Where the symbols take the units:
rok ~ tar
rok @ sak
rok ^ dip
rok & zal
rok ! zus
rok § ved
rok * lum
vir ~ dip
vir @ piv
vir ^ tar
vir & dup
vir ! taz
vir § bik
vir * mar
lok ~ zis
lok & lub
lok § biv
dip ~ vir
dip @ sar
dip ^ rok
dip & rut
dip ! neb
dip § mem
dip * noz
vub ^ zis
vub & mem
vub § rut
nen ^ diz
nen & neb
nen ! rut
ruf @ noz
ruf ^ pas
ruf * sar
miz ~ mas
miz @ boz
miz ^ lib
miz & lum
miz ! vum
miz § kop
miz * zal
ved ~ lub
ved @ did
ved ^ mem
ved & zis
ved ! pag
ved § rok
ved * nel
nik ~ pas
nik @ gad
nik * lal
tar ~ rok
tar @ lal
tar ^ vir
tar & biv
tar ! tul
tar § lub
tar * gad
pas ~ nik
pas @ lum
pas ^ ruf
pas & boz
pas ! kuv
pas § nub
pas * sak
gad ~ lum
gad @ nik
gad ^ mar
gad & mas
gad ! vef
gad § bar
gad * tar
gol ^ ket
gol ! noz
gol * neb
zis ~ lok
zis @ lom
zis ^ vub
zis & ved
zis ! mog
zis § zal
zis * kop
lal ~ sak
lal @ tar
lal ^ piv
lal & vov
lal ! gim
lal § lim
lal * nik
bog ~ pag
bog ! lub
bog § tul
kuv @ ket
kuv ! pas
kuv * vus
nel ~ bar
nel @ nub
nel ^ nim
nel & kop
nel ! bul
nel § lum
nel * ved
bik ~ mem
bik ^ lub
bik § vir
vus ~ gim
vus @ zus
vus ^ pem
vus & sig
vus ! sak
vus § nok
vus * kuv
pem @ neb
pem ^ vus
pem ! sar
mog & pag
mog ! zis
mog § diz
sar ~ piv
sar @ dip
sar ^ sak
sar & lav
sar ! pem
sar § kiz
sar * ruf
mem ~ bik
mem @ kiz
mem ^ ved
mem & vub
mem ! dak
mem § dip
mem * nim
nub @ nel
nub § pas
nub * did
vov ~ fis
vov @ biv
vov & lal
ket ~ vef
ket @ kuv
ket ^ gol
ket & vum
ket ! lum
ket § bul
ket * zus
mas ~ miz
mas & gad
mas * biv
lib ^ miz
lib & noz
lib * rut
did ~ lim
did @ ved
did ^ kiz
did & lom
did ! nok
did § sak
did * nub
lub ~ ved
lub @ lim
lub ^ bik
lub & lok
lub ! bog
lub § tar
lub * bar
boz @ miz
boz & pas
boz * fis
bul ! nel
bul § ket
bul * pag
dak ^ pag
dak ! mem
dak § neb
nok @ pag
nok ! did
nok § vus
noz ~ mar
noz @ ruf
noz ^ lum
noz & lib
noz ! gol
noz § nim
noz * dip
lom @ zis
lom & did
lom § fis
piv ~ sar
piv @ vir
piv ^ lal
lav @ rut
lav ^ fis
lav & sar
zus ~ tul
zus @ vus
zus ^ neb
zus & diz
zus ! rok
zus § pag
zus * ket
dup ~ rut
dup ^ biv
dup & vir
fis ~ vov
fis @ zal
fis ^ lav
fis & sak
fis ! sig
fis § lom
fis * boz
kop & nel
kop § miz
kop * zis
rut ~ dup
rut @ lav
rut ^ zal
rut & dip
rut ! nen
rut § vub
rut * lib
lum ~ gad
lum @ pas
lum ^ noz
lum & miz
lum ! ket
lum § nel
lum * rok
vum & ket
vum ! miz
vum * diz
lim ~ did
lim @ lub
lim § lal
gim ~ vus
gim @ tul
gim ! lal
lif ~ diz
lif & tul
lif ! biv
nim ^ nel
nim § noz
nim * mem
pag ~ bog
pag @ nok
pag ^ dak
pag & mog
pag ! ved
pag § zus
pag * bul
biv ~ zal
biv @ vov
biv ^ dup
biv & tar
biv ! lif
biv § lok
biv * mas
sak ~ lal
sak @ rok
sak ^ sar
sak & fis
sak ! vus
sak § did
sak * pas
vef ~ ket
vef ! gad
vef * tul
zal ~ biv
zal @ fis
zal ^ rut
zal & rok
zal ! diz
zal § zis
zal * miz
diz ~ lif
diz @ sig
diz ^ nen
diz & zus
diz ! zal
diz § mog
diz * vum
bar ~ nel
bar § gad
bar * lub
sig @ diz
sig & vus
sig ! fis
tul ~ zus
tul @ gim
tul ^ taz
tul & lif
tul ! tar
tul § bog
tul * vef
kiz @ mem
kiz ^ did
kiz § sar
neb ~ taz
neb @ pem
neb ^ zus
neb & nen
neb ! dip
neb § dak
neb * gol
mar ~ noz
mar ^ gad
mar * vir
taz ~ neb
taz ^ tul
taz ! vir

The rows follow the links: the fewer symbols apart two units are, the more alike their rows tend to be.

Rows of some units; one shown again gets a slightly different row:
pem: 6 34 7 -17 -11 10 26 58 -33 -36 28 14 38 22 -10 35 30 -37 -9 70 86 -17 12 20 -68 42 -24 1 -31 -29 0 35 72 -1 28 6 -48 -34 -35 -11 -33 51 4 -30 -33 -94 -36 57 74 21 -12 -38 69 -38 -49 40 -85 54 -50 -89 6
bog: -55 -63 42 63 28 23 59 37 17 33 21 -43 -31 -24 -3 -27 -51 74 -21 -31 -31 78 -41 -13 2 12 -43 -9 -22 17 -45 5 -35 -18 11 -23 40 -10 -56 -14 -13 -64 -33 -24 -21 -64 57 69 -31 62 25 -64 16 21 30 54 -1 11 -55 44 -17
gad: 39 54 84 -10 33 11 15 -5 35 25 -6 -4 -45 2 24 2 -15 -11 56 -67 -6 -37 -18 -44 4 16 54 -53 -13 97 35 -27 3 13 -54 -11 72 -11 -15 6 92 -84 -24 26 -23 116 53 -20 -30 48 -82 16 -55 -20 -76 25 64 -11 -34 6 -3
vir: 15 84 3 7 4 60 18 -11 -11 -43 -52 13 -19 56 47 -21 -4 -19 -26 -3 80 31 -10 -41 -24 27 0 53 1 9 -49 69 -28 -51 -35 -25 14 23 -72 14 42 10 45 4 -30 33 42 12 51 46 -72 -4 -52 10 -77 20 34 73 -15 -40 24
taz: -19 40 -12 11 6 53 94 50 -1 6 -44 2 -39 8 22 -38 -22 -16 -8 9 63 53 6 -8 -25 29 -29 -23 -5 -38 -55 70 36 -46 -19 -15 -11 -14 -65 1 -36 -27 32 -30 -97 -32 16 60 35 25 -14 -76 -41 -6 -56 76 -18 93 -13 -50 6
noz: 50 110 -11 -26 -24 9 -11 -31 -70 -10 -28 87 11 0 33 37 66 -50 64 18 7 -18 33 -36 41 32 59 27 -21 -3 66 26 34 -34 -4 54 48 -25 15 35 28 52 -6 40 18 36 19 11 64 -4 -51 -15 -66 -13 -61 6 57 46 36 7 -10
kuv: 25 7 52 -36 -19 -88 6 39 8 39 54 23 30 -56 -21 48 60 -1 18 9 -31 -67 3 -27 -44 24 18 -58 -64 31 65 -39 97 74 34 20 -23 -84 -1 -38 -16 -17 -21 33 -41 -16 -33 43 6 -5 37 6 62 -72 -32 44 -43 -21 -36 -16 -31
neb: 13 35 -2 17 -25 28 75 38 -66 24 -29 4 62 -23 15 35 -3 -46 12 22 54 30 58 -26 -22 68 -30 36 -14 -50 -29 66 39 -10 -6 -5 56 -66 -41 -35 -44 65 5 14 -30 -53 -12 74 36 -9 -4 -87 -42 -30 -67 -1 16 94 -48 -13 -3
lav: -10 32 -61 -58 -3 -8 -39 -26 -50 -24 -28 34 -8 35 -5 -9 16 -46 -52 53 53 -26 31 41 -70 -40 8 -12 25 -32 -35 29 19 -10 -27 -14 -103 22 26 9 5 86 40 -9 21 -18 -47 -54 52 -63 7 55 34 24 18 -56 -51 -2 53 -91 -2
kiz: 24 -43 0 24 55 7 -52 -29 -94 -36 69 -18 8 16 -12 51 54 51 -42 66 39 1 1 2 0 39 -1 86 -35 3 -17 7 -1 -18 49 5 -42 67 2 4 30 87 -22 -47 68 -49 -15 39 63 17 -53 7 23 42 5 6 -86 -14 10 -18 -6
mem: 2 17 -8 41 9 42 15 -49 -98 -11 10 7 7 12 -8 52 41 17 -23 40 17 83 0 -9 57 41 -4 109 -9 -16 -23 45 -65 -87 22 29 50 48 -19 19 23 73 -38 27 76 -15 14 41 64 4 -38 -46 -44 39 17 11 17 39 20 26 -18

Each walk starts at a row. The symbols on each line, taken left to right, move it on to the next unit.
Each answer is a row, close to the row of the unit it stands for.
start 44 60 -25 -22 7 27 -25 -12 -47 -38 20 -15 52 65 -15 37 64 -21 -36 67 78 -40 23 -16 -48 54 -7 73 -15 -9 33 28 47 4 0 -10 -37 24 -30 7 19 62 -2 6 39 20 -42 -5 92 -5 -65 45 8 -22 -67 -22 -51 40 5 -49 25
@ & @ @ @ @ @ @ -> -13 31 -70 -21 -3 8 -20 -29 -28 -8 -47 47 76 34 23 -50 -4 -46 -28 48 37 27 48 -1 8 -42 -6 18 86 -45 -34 52 -20 -53 -49 -12 4 32 7 19 -18 74 36 -27 39 21 -55 -53 30 -50 1 18 -47 24 -17 -85 58 37 50 -53 35
^ ~ & * * & ~ ! -> -40 -44 -41 18 -59 -32 29 49 52 31 -17 -9 38 -24 7 -40 -60 -44 -9 -24 -40 29 20 4 -15 -22 -30 -47 44 -88 -37 22 38 20 -39 -12 20 -22 -1 -10 -70 7 46 4 -26 -16 -53 -29 -20 -90 84 -14 4 -47 29 -110 77 17 -29 -16 44
start 3 14 -29 -41 -29 -59 -46 -16 3 21 -41 63 32 -5 19 -25 7 -60 34 -27 -52 -55 18 2 15 -72 37 -58 53 22 37 -30 7 50 -55 12 45 -20 55 11 -2 -11 14 60 38 47 -15 -74 -48 -67 22 47 -20 -39 24 -61 98 -43 28 -6 -1
* ! ^ & & ^ @ -> -14 -56 -43 -22 -37 -67 0 69 53 -2 10 -24 51 -4 -12 -34 -17 -24 -31 11 11 -24 20 40 -74 -30 -26 -69 25 -54 -12 -13 55 70 -16 -37 -61 -31 -14 -16 -57 -3 21 -28 -22 -72 -72 -11 -18 -74 75 16 86 -40 39 -46 -39 -14 -33 -45 32
! @ ^ @ ^ * -> 33 0 -13 -83 -2 -69 -78 -18 11 -7 4 39 21 -12 0 -24 20 -30 18 17 -16 -93 18 39 -9 -70 14 -70 -3 16 49 -43 27 75 -16 0 -51 -18 67 -2 14 10 0 14 32 44 -57 -66 -33 -50 21 79 34 -1 42 -30 -37 -53 48 -26 5
start -8 -43 12 53 1 -8 39 15 -27 35 76 -64 52 -28 -16 38 -28 41 -4 -2 -47 48 -10 -8 33 78 -22 60 -21 -21 -3 2 -28 6 39 20 68 -12 -54 -32 -56 -16 -49 17 27 -51 1 31 -12 10 70 -71 15 -27 38 -7 19 -14 -58 79 16
^ ! @ @ @ @ * ^ -> 24 -12 17 12 -7 -13 -22 -57 -17 37 31 -12 -13 -60 -28 63 46 21 48 -13 -87 -17 -16 -8 79 8 39 49 -38 58 58 -38 -15 -16 39 57 69 -11 44 12 20 -37 -65 41 82 36 13 -7 -24 -18 -14 -4 -42 -17 44 11 41 -45 5 106 -26
! * § @ § -> -7 -67 17 25 16 -56 -5 42 -8 19 92 -60 12 -8 -28 25 10 58 -9 61 -26 -28 -16 20 -18 39 -26 21 -54 -24 18 -23 1 54 59 15 -9 -13 -47 -15 -22 2 -25 -10 20 -97 -29 74 7 7 55 -30 95 -3 54 33 -64 -27 -55 48 -3
start -13 -34 -43 -5 -49 -57 9 69 31 58 -52 63 24 -59 9 -37 -12 -29 33 -30 -56 1 22 4 2 -66 14 -97 23 -48 9 -34 42 49 -15 16 38 -78 30 1 -50 -23 12 24 -18 -35 -44 1 -49 -62 66 18 11 -26 42 -40 63 1 21 -5 6
! ~ ~ & ^ § -> 21 42 -3 18 22 28 -12 -78 -113 31 -5 84 -37 -47 -15 47 90 4 49 20 -32 31 25 9 90 -6 21 57 -60 19 29 -13 -5 -68 36 64 26 -2 41 38 27 35 -27 -6 67 4 22 44 42 27 -24 -21 -44 29 21 65 -16 22 65 46 -46
^ § § ~ ~ § ! -> 14 34 27 16 -40 -52 43 46 7 59 -17 23 44 -35 -7 27 18 0 52 -14 -54 -16 -2 -51 21 28 20 -22 -26 17 69 -17 92 43 2 27 89 -92 6 -2 -45 -9 -28 74 -24 16 2 48 -15 -19 37 -44 -20 -97 -13 5 89 18 -70 17 -15
start 23 55 -6 -5 -50 -7 51 56 -61 22 -67 88 5 -57 1 11 56 -32 70 21 11 11 37 -34 29 13 -5 -29 -45 -33 23 31 96 -33 24 39 15 -81 -12 22 -31 23 7 24 -57 -42 19 80 37 -23 -21 -51 -20 -47 -24 48 -1 70 31 7 -41
^ * ~ & ! @ @ ^ -> -3 12 -35 -31 13 56 12 4 -16 -19 -83 48 -50 7 58 -98 -17 -50 -26 -10 56 48 10 12 1 -52 -10 -21 56 -32 -85 68 -43 -67 -52 -55 -36 39 -6 18 10 15 69 -70 -31 19 33 -32 17 -15 -50 20 -56 62 -19 -36 5 24 53 -72 10
& § § ^ @ -> 25 22 53 -24 30 31 -48 18 52 -57 52 -70 8 59 34 16 -24 5 -52 -5 65 -50 -26 -21 -85 57 21 29 -29 63 10 -5 -17 27 -31 -36 -20 15 -14 -10 32 -32 14 4 -33 52 -3 -10 29 58 -47 29 45 5 -60 31 -34 -15 -63 -22 41
start -41 -105 -1 -5 27 -18 -90 -32 -6 -13 40 -13 7 14 4 -18 19 26 -54 30 -35 -31 -21 46 6 -45 -13 -1 32 -21 -13 -35 -45 32 -28 -4 -53 57 38 20 -26 15 -10 -39 84 -15 -27 -27 -23 -28 51 65 61 19 93 -50 -45 -90 18 4 7
@ * * & ~ § § -> -21 -14 56 62 64 61 17 -67 26 -4 32 -83 -44 29 -1 4 -47 72 -42 -36 -19 46 -66 -14 6 46 15 52 -6 45 -35 -9 -112 -41 11 -11 38 53 -40 26 24 -48 -35 2 29 38 47 9 -51 86 -12 5 -19 43 21 26 23 -4 -20 42 5
§ ~ & § & -> -12 -39 6 75 -8 37 16 -71 -7 -13 36 -70 17 3 -30 90 -16 92 -9 23 -18 33 -2 10 79 16 -14 116 5 19 2 -26 -41 -32 64 18 42 57 52 13 -5 -11 -60 43 51 -44 31 8 -8 30 15 -18 -8 44 46 25 1 -43 22 100 -17
start -18 9 32 16 -28 -35 17 63 9 14 75 -71 47 29 -14 73 11 -6 -2 20 24 -51 18 -12 -55 74 -20 14 -8 -24 33 -20 56 70 9 -9 -8 -45 -45 -38 -47 -21 -33 23 -26 -46 -33 43 18 4 19 -17 62 -84 -23 -25 -25 30 -124 -34 26
~ ~ ^ ^ @ ~ § § -> -18 12 73 52 0 40 70 48 72 3 -18 -56 -10 1 -6 -4 -64 -9 -26 -58 3 32 -30 -43 -61 61 5 -15 14 16 -20 11 -3 12 -19 -27 67 -40 -88 -34 -30 -59 0 47 -94 -7 11 21 -7 44 13 -70 -24 -37 -60 29 43 47 -98 -17 22
^ ^ ! ~ & § * * -> -24 -64 -4 22 -3 -4 -30 -39 -5 -5 11 -22 23 -11 -12 -33 -29 27 -44 2 -34 15 -10 27 44 -26 -13 31 61 -42 -21 -24 -99 -31 -25 -17 44 82 46 13 -16 37 -44 -11 92 1 -1 -75 -35 -67 41 41 -20 25 97 -81 68 -38 16 56 15
start 8 -21 -25 -47 2 -28 -86 21 30 -47 25 -40 47 64 9 -16 -31 -45 -36 30 33 -63 28 24 -57 -16 16 -11 46 -22 5 -19 -10 64 -23 -24 -42 57 48 -36 -39 41 5 -38 41 43 -49 -62 1 -53 18 103 39 -12 6 -105 7 -33 -44 -33 55
* * § & ~ -> -6 -49 48 6 48 25 -48 -12 21 -15 69 -77 -33 31 -35 6 -13 87 -53 6 14 5 -47 21 -35 32 29 43 -35 52 -18 -28 -70 6 43 -23 -55 22 -28 -29 52 -55 -23 -30 43 -6 54 21 -21 80 -38 20 47 54 10 43 -92 -33 -23 7 -18
~ ! ! § * ^ ^ § -> 19 -14 52 -10 9 -38 -78 -35 -27 18 49 -24 -18 -46 -49 42 77 44 27 32 -50 -72 -27 26 19 5 26 24 -67 45 58 -72 7 33 57 40 11 -13 28 6 46 -23 -67 11 90 14 -3 13 -26 27 -4 22 58 25 61 27 -68 -63 7 63 -17
start 34 43 54 -46 27 -24 -17 12 27 1 28 -24 -37 24 8 20 25 32 32 -13 0 -81 -29 -12 -53 4 53 -48 -37 75 24 -44 13 41 -5 -39 -28 -8 7 -24 93 -60 -22 8 -33 69 28 6 -5 65 -78 41 40 -2 -42 74 -76 -54 -14 -17 -8
@ * ^ @ @ & ^ -> -20 4 -25 -23 10 17 -2 -21 79 -22 -31 -42 -15 52 21 -81 -74 -9 -29 -53 27 19 -5 1 -39 -20 -6 -35 76 7 -54 1 -91 14 -49 -64 13 40 21 -34 21 -47 39 -5 -27 64 27 -83 -41 -39 9 42 -46 24 -3 -69 66 -25 -26 -23 62
& ! ! @ @ -> -3 41 32 31 16 73 44 -22 116 -45 -17 -72 -38 42 28 11 -82 32 -16 -46 46 2 -34 -18 -8 34 12 38 23 46 11 4 -41 3 -16 -52 -19 22 7 8 24 -73 11 33 -78 27 40 -25 -31 81 -64 -4 -24 -8 -80 53 20 -4 -5 10 21
